Here is a tiny trained network, its code and every weight. The questions are about switching its units off for an input and a class, where a switched-off unit gives its printed mean instead of its output.

import numpy as np


def w(rows, s, z=0):
    codes = np.array(rows[::2]) - 128.0
    scale = np.full(codes.shape[1], s)
    scale[-1] = z or s
    return codes * scale


def norm(h):
    return h / np.sqrt((h * h).mean(-1, keepdims=True) + 1e-5)


def f(y):
    return y / 2 * (1 + np.tanh(0.7978845608 * (y + 0.044715 * y**3)))


def log_softmax(a):
    a = a - a.max(-1, keepdims=True)
    return a - np.log(np.exp(a).sum(-1, keepdims=True))


def net(x, mask):
    res = np.array(x, float).reshape(1, 5) / 4 @ E
    u = 0
    for l in range(2):
        y = f(norm(res) @ A[l][:, :-1].T + A[l][:, -1])
        res = res + np.where(mask[u : u + 4], y, B[l][:, -1]) @ B[l][:, :-1]
        u += 4
    return log_softmax(norm(res)[-1] @ U[:, :-1].T + U[:, -1])


A, B = {}, {}
E = w([
[94,251,161],'x0',
[92,169,1],'x1',
[131,129,129],'x2',
[129,125,131],'x3',
[10,65,183],'x4',
],0.0083)
A[0] = w([
[123,213,248,160],'0.n0',
[118,37,137,57],'0.n1',
[96,91,227,4],'0.n2',
[107,37,160,67],'0.n3',
],0.014,0.0028)
B[0] = w([
[119,102,68,255],'0.n0',
[52,224,195,198],'0.n1',
[38,203,166,211],'0.n2',
[56,254,179,212],'0.n3',
],0.022,0.0059)
A[1] = w([
[216,111,250,161],'1.n0',
[9,163,166,185],'1.n1',
[72,42,190,15],'1.n2',
[110,203,115,4],'1.n3',
],0.022,0.0041)
B[1] = w([
[100,67,163,141],'1.n0',
[174,57,103,255],'1.n1',
[202,252,215,127],'1.n2',
[126,164,174,171],'1.n3',
],0.03,0.018)
U = w([
[128,17,136,41],'0',
[192,116,14,67],'1',
[105,251,167,249],'2',
],0.015,0.0018)

Each question gives the input, the list of numbers given to net, and the class t.
The units are the neurons (one row each of A and B). Each row of codes is followed by its name. A weight is (code - 128) times the scale printed after its matrix; where a second scale follows, it is the last column's (A, B and U).
mask holds one flag per neuron, layer by layer. A switched-off neuron (its flag False) gives its mean, the last column of its row in B, instead of its output. The means were averaged over made-up inputs and are rounded, as every weight is.
A unit's drop is (log p(t) with every unit on - log p(t) with that unit switched off) / (log p(t) with every unit on - log p(t) with every unit switched off).
The circuit of an input: a set's keep is (log p(t) with only the set's units on - log p(t) with every unit switched off) / (log p(t) with every unit on - log p(t) with every unit switched off). Starting from all 8 units, units are removed one at a time, each time the one whose removal leaves the highest keep (on an exact tie, the one counted first), for as long as the keep stays at least 0.8.
circuit, biggest first: the units of the circuit, biggest drop first
k most important neurons: the k neurons with the biggest drops, biggest first
k most important neurons of layer l: the k neurons of layer l with the biggest drops, biggest first
drop of u: that unit's drop, to one decimal
input [-5,-2,-4,4,4], class 2: circuit, biggest first => [0.n3]
input [7,-5,-3,-7,-5], class 1: 3 most important neurons of layer 0 => [0.n0 0.n3 0.n1]
input [8,-5,7,0,-4], class 1: 2 most important neurons => [0.n0 0.n3]
input [8,-8,7,0,-5], class 1: 3 most important neurons => [0.n0 0.n1 0.n3]
input [2,0,-8,7,-3], class 1: 2 most important neurons => [0.n1 0.n3]
input [1,6,-5,7,-1], class 2: 3 most important neurons of layer 0 => [0.n2 0.n1 0.n0]
input [7,7,3,4,-3], class 2: 2 most important neurons => [1.n1 0.n2]
input [3,5,0,2,-7], class 2: 2 most important neurons => [1.n1 0.n0]
input [-2,-6,3,1,1], class 2: 3 most important neurons => [0.n3 0.n2 0.n1]
input [-2,-5,8,-7,7], class 2: 3 most important neurons => [0.n3 0.n2 0.n1]
input [2,-6,7,8,-4], class 1: 2 most important neurons of layer 1 => [1.n1 1.n0]
input [-2,-6,0,-5,4], class 2: 2 most important neurons => [0.n3 0.n2]
input [3,6,6,-1,-8], class 2: 2 most important neurons => [1.n1 0.n0]
input [4,-1,-2,3,0], class 1: circuit, biggest first => [0.n0]
input [-6,-4,-8,7,1], class 2: 2 most important neurons => [0.n3 0.n1]
input [-1,-5,4,3,2], class 2: 2 most important neurons of layer 1 => [1.n3 1.n0]
input [-4,-4,3,-4,8], class 2: drop of 0.n3 => 0.2
input [3,3,2,1,8], class 1: drop of 1.n1 => 1.4
input [2,1,6,6,3], class 1: drop of 1.n2 => 0.0
input [8,4,-7,-5,3], class 1: drop of 0.n3 => 0.1
